x =
array([[133, 120, 118, 136, 131, 125, 126, 126, 132, 133],
       [111, 118, 147, 146, 143, 119, 118, 123, 122, 121],
       [142, 136, 139, 135, 114, 131, 150, 100, 116, 146],
       [131, 133, 127, 114, 124, 135, 121, 139, 123, 119],
       [120, 116, 139, 142, 144, 121, 122, 124, 126, 124],
       [117, 121, 122, 115, 135, 127, 112, 158, 139, 107],
       [121, 120, 143, 145, 148, 122, 120, 125, 123, 121],
       [118, 124, 138, 143, 134, 115, 124, 122, 121, 128],
       [119, 120, 144, 147, 138, 126, 116, 125, 117, 124],
       [128, 134, 120, 109, 119, 136, 130, 134, 132, 128],
       [117, 125, 125, 116, 133, 126, 113, 148, 142, 112],
       [139, 140, 115, 112, 118, 135, 124, 139, 139, 136],
       [142, 135, 121, 116, 118, 137, 123, 137, 139, 129]])
Counting starts at 0.
The entry at row 1, column 0 -> 111
The entry in the bottom-left corner -> 142
Which number is the entry directly above the largest entry? 124
The entry at row 0, column 2: 118
The entry at row 2, column 0 is 142
Which number is the entry in row 0 and column 0? 133
The entry just right of 150 is 100
Which number is the entry in row 0 and column 1? 120
The entry just left of the largest entry -> 112
Which number is the top-right entry? 133
Which number is the top entry of the column that holds the largest entry? 126
Which number is the entry just left of the smallest entry? 150
Which number is the entry just right of the largest entry? 139
The entry directly below the smallest entry: 139
The entry just right of the smallest entry: 116
Which number is the entry directly below the largest entry? 125
The bottom-right entry is 129
Which number is the entry in row 2 and column 2? 139
The entry directly below 145 -> 143
The entry at row 1, column 1: 118

[148 112 145 118 115 119 102 133 153 148 134]
Read off the first entry.
148
Read off the 1st entry from the right.
134
The entry just right of 133 -> 153
Read off the entry just right of the centre entry.
102

Questions about the grid below.
1) Report the third entry on the main diagonal.
2) Report the largest entry in the last column.
3) Report the first entry, reading row by row.
4) Report the last entry, reading row by row.
5) Report the 4th entry from the end, reading row by row.
6) Report the third entry in reading order.
7) Report the third entry from the end, reading row by row.
8) Report the entry directly above 135.
[[124 120 140 136 122 120 134 124 116 120 121]
 [134 126 141 146 115 116 128 124 119 118 117]
 [121 121 128 119 144 140 135 136 126 129 128]
 [111 115 132 117 140 140 144 143 118 126 121]
 [132 122 141 141 120 118 132 123 119 118 117]
 [132 119 137 141 119 116 130 123 119 115 117]
 [107 115 132 116 152 152 142 143 115 129 118]
 [130 119 139 143 116 117 131 120 116 117 115]]
1) 128
2) 128
3) 124
4) 115
5) 120
6) 140
7) 116
8) 128

Questions about the matrix below.
1) Read off the last entry, reading row by row.
2) Read off the 5th entry, reading row by row.
3) Read off the first entry in reading order.
4) Read off the entry in the top-right corner.
5) Read off the entry in the bottom-left corner.
6) Read off the first entry in the row that holds the smallest entry.
7) Read off the largest entry in the first column.
8) Read off the bottom entry of the column that holds the smallest entry.
139	135	132	114	133	150	111	115
124	141	139	117	129	149	105	116
145	117	110	117	137	130	134	144
137	117	114	111	134	136	129	136
123	119	117	140	124	113	143	135
121	122	114	139	131	119	150	134
135	123	120	122	127	125	135	123
135	122	116	134	132	121	149	132
1) 132
2) 133
3) 139
4) 115
5) 135
6) 124
7) 145
8) 149

arr = [[125, 126, 111, 130, 123, 120, 136, 123, 122], [125, 135, 127, 120, 127, 133, 134, 128, 137], [129, 129, 126, 123, 120, 138, 120, 125, 123], [105, 150, 141, 143, 129, 127, 137, 122, 147], [105, 144, 136, 131, 124, 118, 129, 129, 123], [128, 110, 128, 128, 134, 117, 131, 145, 115], [140, 125, 110, 115, 135, 134, 116, 138, 118], [126, 134, 121, 122, 125, 130, 129, 130, 128], [122, 112, 122, 128, 124, 138, 127, 132, 123], [132, 122, 113, 141, 134, 129, 127, 131, 129], [133, 110, 119, 135, 137, 119, 128, 117, 109]]
The entry just right of 143 is 129
Give the entry at the centre.
134
Give the maximum.
150
Give the entry just right of the largest entry.
141
The entry just left of the centre entry -> 128
